Below are the code and all the weights of a small trained network. Each question names an input and a target symbol and asks about switching units off, where a switched-off unit gives its printed mean instead of its output.

import numpy as np


def w(rows, s, z=0):
    codes = np.array(rows[::2]) - 128.0
    scale = np.full(codes.shape[1], s)
    scale[-1] = z or s
    return codes * scale


def norm(h):
    return h / np.sqrt((h * h).mean(-1, keepdims=True) + 1e-5)


def f(y):
    return np.maximum(y, 0)


def softmax(a):
    e = np.exp(a - a.max(-1, keepdims=True))
    return e / e.sum(-1, keepdims=True)


def log_softmax(a):
    a = a - a.max(-1, keepdims=True)
    return a - np.log(np.exp(a).sum(-1, keepdims=True))


def net(x, mask):
    ids = ['ΛΞΩαβεηθμστφψ'.index(c) for c in x.split()]
    T = len(ids)
    res = E[ids] + P[:T]
    u = 0
    for l in range(3):
        q, k, v = (norm(res) @ M[l].T for M in (Q, K, V))
        z = softmax(np.where(np.tri(T) > 0, q @ k.T / 3**0.5, -1e9)) @ v
        res = res + np.where(mask[u], z, O[l][:, -1]) @ O[l][:, :-1]
        u += 1
        y = f(norm(res) @ A[l][:, :-1].T + A[l][:, -1])
        res = res + np.where(mask[u : u + 8], y, B[l][:, -1]) @ B[l][:, :-1]
        u += 8
    return log_softmax(norm(res)[-1] @ U[:, :-1].T + U[:, -1])


Q, K, V, O, A, B = {}, {}, {}, {}, {}, {}
E = w([
[109,154,94,117],'Λ',
[118,154,116,110],'Ξ',
[105,199,153,113],'Ω',
[67,204,133,102],'α',
[103,22,147,154],'β',
[52,179,113,124],'ε',
[112,173,165,107],'η',
[140,142,197,200],'θ',
[106,148,75,132],'μ',
[133,63,7,113],'σ',
[178,194,154,148],'τ',
[157,107,11,63],'φ',
[169,135,123,64],'ψ',
],0.019)
P = w([
[29,252,44,217],'0',
[60,227,70,206],'1',
[100,202,49,197],'2',
[153,164,49,204],'3',
[198,126,69,187],'4',
[235,101,67,201],'5',
[203,95,97,187],'6',
],0.0027)
Q[0] = w([
[170,65,60,34],'L0H1',
[110,47,193,115],'L0H1',
[148,27,207,247],'L0H1',
],0.011)
K[0] = w([
[100,101,37,142],'L0H1',
[11,161,125,90],'L0H1',
[22,219,127,140],'L0H1',
],0.013)
V[0] = w([
[101,191,50,208],'L0H1',
[137,24,115,3],'L0H1',
[209,202,127,162],'L0H1',
],0.0048)
O[0] = w([
[164,19,158,78,251],'L0H1',
[105,253,36,132,44],'L0H1',
[95,55,184,108,193],'L0H1',
],0.0057,0.0025)
A[0] = w([
[85,189,81,146,156],'L0N1',
[164,117,146,188,115],'L0N2',
[39,94,176,154,2],'L0N3',
[137,120,223,76,166],'L0N4',
[179,190,101,235,124],'L0N5',
[127,1,173,56,122],'L0N6',
[114,105,114,64,111],'L0N7',
[138,101,37,60,170],'L0N8',
],0.0087,0.0066)
B[0] = w([
[36,197,129,107,255],'L0N1',
[108,219,179,219,146],'L0N2',
[194,111,188,24,138],'L0N3',
[90,221,27,167,232],'L0N4',
[16,160,159,57,167],'L0N5',
[33,254,121,146,220],'L0N6',
[80,203,163,132,171],'L0N7',
[119,228,239,166,241],'L0N8',
],0.0054,0.0055)
Q[1] = w([
[253,88,144,145],'L1H1',
[161,47,108,107],'L1H1',
[32,190,107,167],'L1H1',
],0.012)
K[1] = w([
[84,169,168,191],'L1H1',
[8,106,149,176],'L1H1',
[219,128,73,105],'L1H1',
],0.012)
V[1] = w([
[38,93,152,254],'L1H1',
[105,105,38,188],'L1H1',
[254,166,141,117],'L1H1',
],0.006)
O[1] = w([
[84,109,255,96,118],'L1H1',
[171,83,115,72,70],'L1H1',
[170,185,75,120,4],'L1H1',
],0.0076,0.0018)
A[1] = w([
[135,174,87,1,157],'L1N1',
[148,72,141,172,122],'L1N2',
[113,95,15,87,126],'L1N3',
[113,167,154,108,76],'L1N4',
[121,29,76,210,255],'L1N5',
[138,72,100,62,99],'L1N6',
[246,157,171,112,177],'L1N7',
[78,106,119,57,81],'L1N8',
],0.0098,0.0055)
B[1] = w([
[56,99,77,160,253],'L1N1',
[101,66,104,132,136],'L1N2',
[177,149,195,19,155],'L1N3',
[124,117,74,135,193],'L1N4',
[110,2,78,91,156],'L1N5',
[69,185,71,116,130],'L1N6',
[137,169,58,177,151],'L1N7',
[74,132,140,156,155],'L1N8',
],0.0095,0.006)
Q[2] = w([
[4,171,46,103],'L2H1',
[186,138,102,49],'L2H1',
[142,71,167,49],'L2H1',
],0.015)
K[2] = w([
[231,53,61,154],'L2H1',
[66,129,62,36],'L2H1',
[6,99,202,90],'L2H1',
],0.013)
V[2] = w([
[99,107,175,42],'L2H1',
[131,94,146,254],'L2H1',
[197,40,120,127],'L2H1',
],0.0092)
O[2] = w([
[117,84,28,118,114],'L2H1',
[126,102,217,244,134],'L2H1',
[2,151,99,185,1],'L2H1',
],0.0091,0.0082)
A[2] = w([
[112,100,73,72,37],'L2N1',
[152,153,78,165,131],'L2N2',
[185,108,153,130,244],'L2N3',
[73,111,122,100,97],'L2N4',
[88,82,143,207,3],'L2N5',
[112,6,109,93,143],'L2N6',
[64,154,139,134,175],'L2N7',
[114,147,87,149,116],'L2N8',
],0.022,0.0041)
B[2] = w([
[250,99,118,159,183],'L2N1',
[30,162,121,112,163],'L2N2',
[76,73,94,109,156],'L2N3',
[163,87,190,151,189],'L2N4',
[187,232,32,176,173],'L2N5',
[8,144,130,196,159],'L2N6',
[169,89,123,160,246],'L2N7',
[79,83,125,123,168],'L2N8',
],0.014,0.011)
U = w([
[115,126,231,50,157],'Λ',
[241,250,168,93,2],'Ξ',
[119,94,121,78,177],'Ω',
[239,71,181,133,205],'α',
[11,66,113,225,71],'β',
[92,60,186,171,130],'ε',
[119,97,127,99,173],'η',
[192,189,67,253,27],'θ',
[71,49,165,110,206],'μ',
[130,28,22,158,128],'σ',
[99,131,220,182,149],'τ',
[222,167,28,80,78],'φ',
[49,207,84,111,184],'ψ',
],0.012,0.0045)

Each question gives the input, a string of symbols that net reads in full, and the target symbol t.
The units are the heads (3 rows each of Q, K, V and O) and the neurons (one row each of A and B). Each row of codes is followed by its name. A weight is (code - 128) times the scale printed after its matrix; where a second scale follows, it is the last column's (O, A, B and U).
mask holds one flag per unit, layer by layer, with each layer's heads first. A switched-off unit (its flag False) gives its mean, the last column of its rows in O or B, instead of its output. The means were averaged over made-up inputs and are rounded, as every weight is.
A unit's drop is (log p(t) with every unit on - log p(t) with that unit switched off) / (log p(t) with every unit on - log p(t) with every unit switched off).
The circuit of an input: a set's keep is (log p(t) with only the set's units on - log p(t) with every unit switched off) / (log p(t) with every unit on - log p(t) with every unit switched off). Starting from the 12 units with the biggest drops (on a tie, the unit counted first), units are removed one at a time, each time the one whose removal leaves the highest keep (on an exact tie, the one counted first), for as long as the keep stays at least 0.8.
circuit, biggest first: the units of the circuit, biggest drop first
top k neurons: the k neurons with the biggest drops, biggest first
k most important neurons of layer l: the k neurons of layer l with the biggest drops, biggest first
input μ τ ε Ξ, target τ: circuit, biggest first => (L0H1, L0N6, L2H1)
input α φ α α Ξ Ξ, target φ: top neuron => (L2N1)
input ψ α η Ξ α τ μ, target τ: top 2 neurons => (L0N8, L1N1)
input ε α Ξ φ Ξ, target φ: circuit, biggest first => (L2H1, L1N3, L2N1)
input α τ α α, target τ: circuit, biggest first => (L0H1, L2H1)
input Ξ φ Λ, target φ: circuit, biggest first => (L2H1, L1N3, L2N1)
input Λ Λ ε Ξ ψ φ μ, target φ: circuit, biggest first => (L1N3, L1H1)
input α α θ τ α Ξ, target τ: circuit, biggest first => (L0N6, L0H1, L2H1)
input α Ξ τ, target τ: 2 most important neurons of layer 0 => (L0N1, L0N4)
input Λ Ξ θ φ Λ, target φ: circuit, biggest first => (L1H1, L1N3)
input ε Ξ φ Λ α, target φ: top 2 neurons => (L1N3, L2N1)
input α Ω ψ Ξ τ, target ψ: circuit, biggest first => (L1H1, L2N2)
input α Λ α α Λ σ α, target σ: top 2 neurons => (L1N3, L2N1)
input σ Ξ Ω β α α α, target β: top 2 neurons => (L0N1, L0N8)
input φ σ Ω, target σ: 2 most important neurons of layer 1 => (L1N3, L1N5)
input α φ Ω, target φ: top 2 neurons => (L2N1, L1N3)
input α Λ α α μ α, target α: top neuron => (L0N4)
input α α μ, target μ: top 3 neurons => (L2N3, L0N8, L2N5)
input σ α Λ, target σ: top 3 neurons => (L1N3, L2N1, L0N6)
input ψ σ Ξ Ω Ξ, target σ: top 3 neurons => (L1N3, L1N5, L0N6)
input φ μ α α, target φ: top 3 neurons => (L2N1, L1N3, L0N8)
input Ξ μ ψ ψ β α Ω, target β: top 2 neurons => (L1N5, L1N1)
input φ α α ψ α ε, target ψ: top neuron => (L0N1)
input α α α Ξ μ, target μ: 4 most important neurons of layer 2 => (L2N3, L2N5, L2N1, L2N7)
input Ξ μ α β Ξ Ξ, target β: 2 most important neurons of layer 2 => (L2N8, L2N1)
input Ξ Ξ ψ σ Ξ, target σ: top 3 neurons => (L1N3, L2N1, L1N5)
input Λ α β Λ α Λ, target β: top 2 neurons => (L2N8, L2N1)
input α α α α τ ε Λ, target τ: 2 most important neurons of layer 0 => (L0N6, L0N4)
input Ξ α α α α α θ, target θ: 2 most important neurons of layer 0 => (L0N2, L0N8)
